Below are the code and all the weights of a small trained network. Each question names an input and a target symbol and asks about switching units off, where a switched-off unit gives its printed mean instead of its output.

import numpy as np


def w(rows, s, z=0):
    codes = np.array(rows[::2]) - 128.0
    scale = np.full(codes.shape[1], s)
    scale[-1] = z or s
    return codes * scale


def norm(h):
    return h / np.sqrt((h * h).mean(-1, keepdims=True) + 1e-5)


def f(y):
    return y / 2 * (1 + np.tanh(0.7978845608 * (y + 0.044715 * y**3)))


def softmax(a):
    e = np.exp(a - a.max(-1, keepdims=True))
    return e / e.sum(-1, keepdims=True)


def log_softmax(a):
    a = a - a.max(-1, keepdims=True)
    return a - np.log(np.exp(a).sum(-1, keepdims=True))


def net(x, mask):
    ids = ['ΓΛΣΦΨαβδεζημξτω'.index(c) for c in x.split()]
    T = len(ids)
    res = E[ids] + P[:T]
    u = 0
    for l in range(2):
        q, k, v = (norm(res) @ M[l].T for M in (Q, K, V))
        z = softmax(np.where(np.tri(T) > 0, q @ k.T / 3**0.5, -1e9)) @ v
        res = res + np.where(mask[u], z, O[l][:, -1]) @ O[l][:, :-1]
        u += 1
        y = f(norm(res) @ A[l][:, :-1].T + A[l][:, -1])
        res = res + np.where(mask[u : u + 12], y, B[l][:, -1]) @ B[l][:, :-1]
        u += 12
    return log_softmax(norm(res)[-1] @ U[:, :-1].T + U[:, -1])


Q, K, V, O, A, B = {}, {}, {}, {}, {}, {}
E = w([
[139,146,97],'Γ',
[133,117,114],'Λ',
[117,209,252],'Σ',
[216,150,123],'Φ',
[209,155,133],'Ψ',
[164,112,118],'α',
[126,160,185],'β',
[203,144,112],'δ',
[202,153,112],'ε',
[97,158,148],'ζ',
[121,114,107],'η',
[92,147,177],'μ',
[166,171,182],'ξ',
[73,83,141],'τ',
[123,141,155],'ω',
],0.021)
P = w([
[148,98,116],'0',
[181,229,137],'1',
[177,81,123],'2',
[125,231,104],'3',
[145,32,233],'4',
[107,181,75],'5',
[177,56,254],'6',
[101,134,57],'7',
[175,23,222],'8',
],0.0081)
Q[0] = w([
[187,170,77],'0.h1',
[254,158,222],'0.h1',
[242,25,98],'0.h1',
],0.009)
K[0] = w([
[139,238,155],'0.h1',
[2,60,88],'0.h1',
[54,68,87],'0.h1',
],0.0063)
V[0] = w([
[137,83,149],'0.h1',
[129,249,81],'0.h1',
[254,212,253],'0.h1',
],0.0074)
O[0] = w([
[225,92,2,127],'0.h1',
[89,174,31,142],'0.h1',
[118,84,44,252],'0.h1',
],0.0079,0.0039)
A[0] = w([
[49,226,115,30],'0.n1',
[137,95,176,145],'0.n2',
[186,168,27,166],'0.n3',
[93,169,153,155],'0.n4',
[125,137,144,87],'0.n5',
[33,218,85,196],'0.n6',
[86,77,101,253],'0.n7',
[107,182,149,84],'0.n8',
[89,107,104,230],'0.n9',
[1,186,180,204],'0.n10',
[92,190,135,137],'0.n11',
[215,87,128,230],'0.n12',
],0.012,0.0018)
B[0] = w([
[74,56,153,204],'0.n1',
[151,145,197,175],'0.n2',
[113,221,156,228],'0.n3',
[191,131,60,158],'0.n4',
[195,83,132,127],'0.n5',
[2,141,36,245],'0.n6',
[192,218,35,165],'0.n7',
[44,18,92,146],'0.n8',
[137,234,81,155],'0.n9',
[159,115,114,255],'0.n10',
[82,119,37,163],'0.n11',
[85,144,157,214],'0.n12',
],0.0072,0.0062)
Q[1] = w([
[163,185,220],'1.h1',
[233,134,207],'1.h1',
[6,1,81],'1.h1',
],0.0074)
K[1] = w([
[172,90,68],'1.h1',
[255,162,74],'1.h1',
[6,154,129],'1.h1',
],0.0072)
V[1] = w([
[104,135,254],'1.h1',
[232,76,97],'1.h1',
[126,186,16],'1.h1',
],0.0093)
O[1] = w([
[70,172,173,50],'1.h1',
[143,2,80,178],'1.h1',
[213,153,94,252],'1.h1',
],0.014,0.0022)
A[1] = w([
[235,189,173,43],'1.n1',
[225,170,162,2],'1.n2',
[15,181,147,15],'1.n3',
[166,101,205,189],'1.n4',
[129,141,163,65],'1.n5',
[45,111,120,223],'1.n6',
[88,73,173,129],'1.n7',
[65,154,53,110],'1.n8',
[114,93,78,55],'1.n9',
[93,106,249,180],'1.n10',
[195,132,116,186],'1.n11',
[150,104,125,206],'1.n12',
],0.012,0.0023)
B[1] = w([
[166,175,30,194],'1.n1',
[129,175,99,172],'1.n2',
[254,169,168,204],'1.n3',
[82,170,47,228],'1.n4',
[93,100,123,124],'1.n5',
[142,153,72,192],'1.n6',
[138,155,98,170],'1.n7',
[97,56,91,253],'1.n8',
[109,70,178,155],'1.n9',
[93,109,55,245],'1.n10',
[117,186,139,191],'1.n11',
[125,203,87,166],'1.n12',
],0.0066,0.0048)
U = w([
[185,166,138,186],'Γ',
[218,174,124,71],'Λ',
[56,83,64,126],'Σ',
[132,112,114,110],'Φ',
[198,167,144,219],'Ψ',
[122,200,90,138],'α',
[152,161,129,82],'β',
[219,178,122,4],'δ',
[221,10,101,196],'ε',
[202,150,137,78],'ζ',
[174,150,120,18],'η',
[46,177,157,246],'μ',
[133,141,160,232],'ξ',
[84,133,136,76],'τ',
[145,167,142,42],'ω',
],0.014,0.0037)

Each question gives the input, a string of symbols that net reads in full, and the target symbol t.
The units are the heads (3 rows each of Q, K, V and O) and the neurons (one row each of A and B). Each row of codes is followed by its name. A weight is (code - 128) times the scale printed after its matrix; where a second scale follows, it is the last column's (O, A, B and U).
mask holds one flag per unit, layer by layer, with each layer's heads first. A switched-off unit (its flag False) gives its mean, the last column of its rows in O or B, instead of its output. The means were averaged over made-up inputs and are rounded, as every weight is.
A unit's drop is (log p(t) with every unit on - log p(t) with that unit switched off) / (log p(t) with every unit on - log p(t) with every unit switched off).
The circuit of an input: a set's keep is (log p(t) with only the set's units on - log p(t) with every unit switched off) / (log p(t) with every unit on - log p(t) with every unit switched off). Starting from the 12 units with the biggest drops (on a tie, the unit counted first), units are removed one at a time, each time the one whose removal leaves the highest keep (on an exact tie, the one counted first), for as long as the keep stays at least 0.8.
circuit, biggest first: the units of the circuit, biggest drop first
unit that matters most: the unit with the biggest drop
top k neurons in layer l: the k neurons of layer l with the biggest drops, biggest first
drop of u: that unit's drop, to one decimal
input μ η β, target ε: unit that matters most -> 0.n10
input η β μ, target μ: circuit, biggest first -> (0.h1; 1.h1)
input η η μ, target μ: circuit, biggest first -> (0.h1; 1.h1; 0.n6)
input μ μ ε, target ε: circuit, biggest first -> (1.h1; 0.n6)
input τ η μ μ, target Σ: circuit, biggest first -> (0.n8; 0.n1)
input η Ψ ε Λ Ψ Φ α Γ ζ, target μ: circuit, biggest first -> (1.h1; 0.h1)
input μ Ψ δ, target ε: top 3 neurons in layer 0 -> (0.n10; 0.n6; 0.n4)
input η μ Φ δ μ Ψ ε μ Γ, target μ: top 2 neurons in layer 0 -> (0.n12; 0.n3)
input μ μ μ Γ μ μ μ, target ε: circuit, biggest first -> (0.n3; 0.n6)
input η α μ η μ μ β, target μ: circuit, biggest first -> (0.h1; 1.h1; 1.n10; 0.n6)
input η μ Φ, target μ: top 2 neurons in layer 0 -> (0.n12; 0.n7)
input μ μ μ μ η, target ε: top 3 neurons in layer 0 -> (0.n3; 0.n6; 0.n10)
input μ μ δ, target ε: top 4 neurons in layer 0 -> (0.n10; 0.n6; 0.n12; 0.n4)
input η μ δ μ μ ε μ μ Γ, target μ: circuit, biggest first -> (1.h1)
input μ η μ μ Γ, target ε: top 3 neurons in layer 0 -> (0.n6; 0.n3; 0.n10)
input η Σ μ η Γ η μ μ Λ, target μ: top 2 neurons in layer 0 -> (0.n6; 0.n3)
input α β μ Γ Γ μ η δ Ψ, target Σ: top 2 neurons in layer 1 -> (1.n4; 1.n10)
input η μ β α μ ε Λ, target μ: top 2 neurons in layer 0 -> (0.n3; 0.n6)
input α δ Λ μ α, target Σ: top 4 neurons in layer 0 -> (0.n6; 0.n12; 0.n4; 0.n10)
input μ Γ Φ, target ε: top 2 neurons in layer 0 -> (0.n10; 0.n6)
input μ μ μ μ μ μ ε μ τ, target ε: top 3 neurons in layer 1 -> (1.n1; 1.n6; 1.n2)
input η Λ μ ζ α, target μ: unit that matters most -> 0.h1
input μ Γ Γ β μ Γ δ μ η, target ε: drop of 0.n11 -> 0.1
input μ ζ η ξ Ψ, target ε: drop of 0.n3 -> 3.2
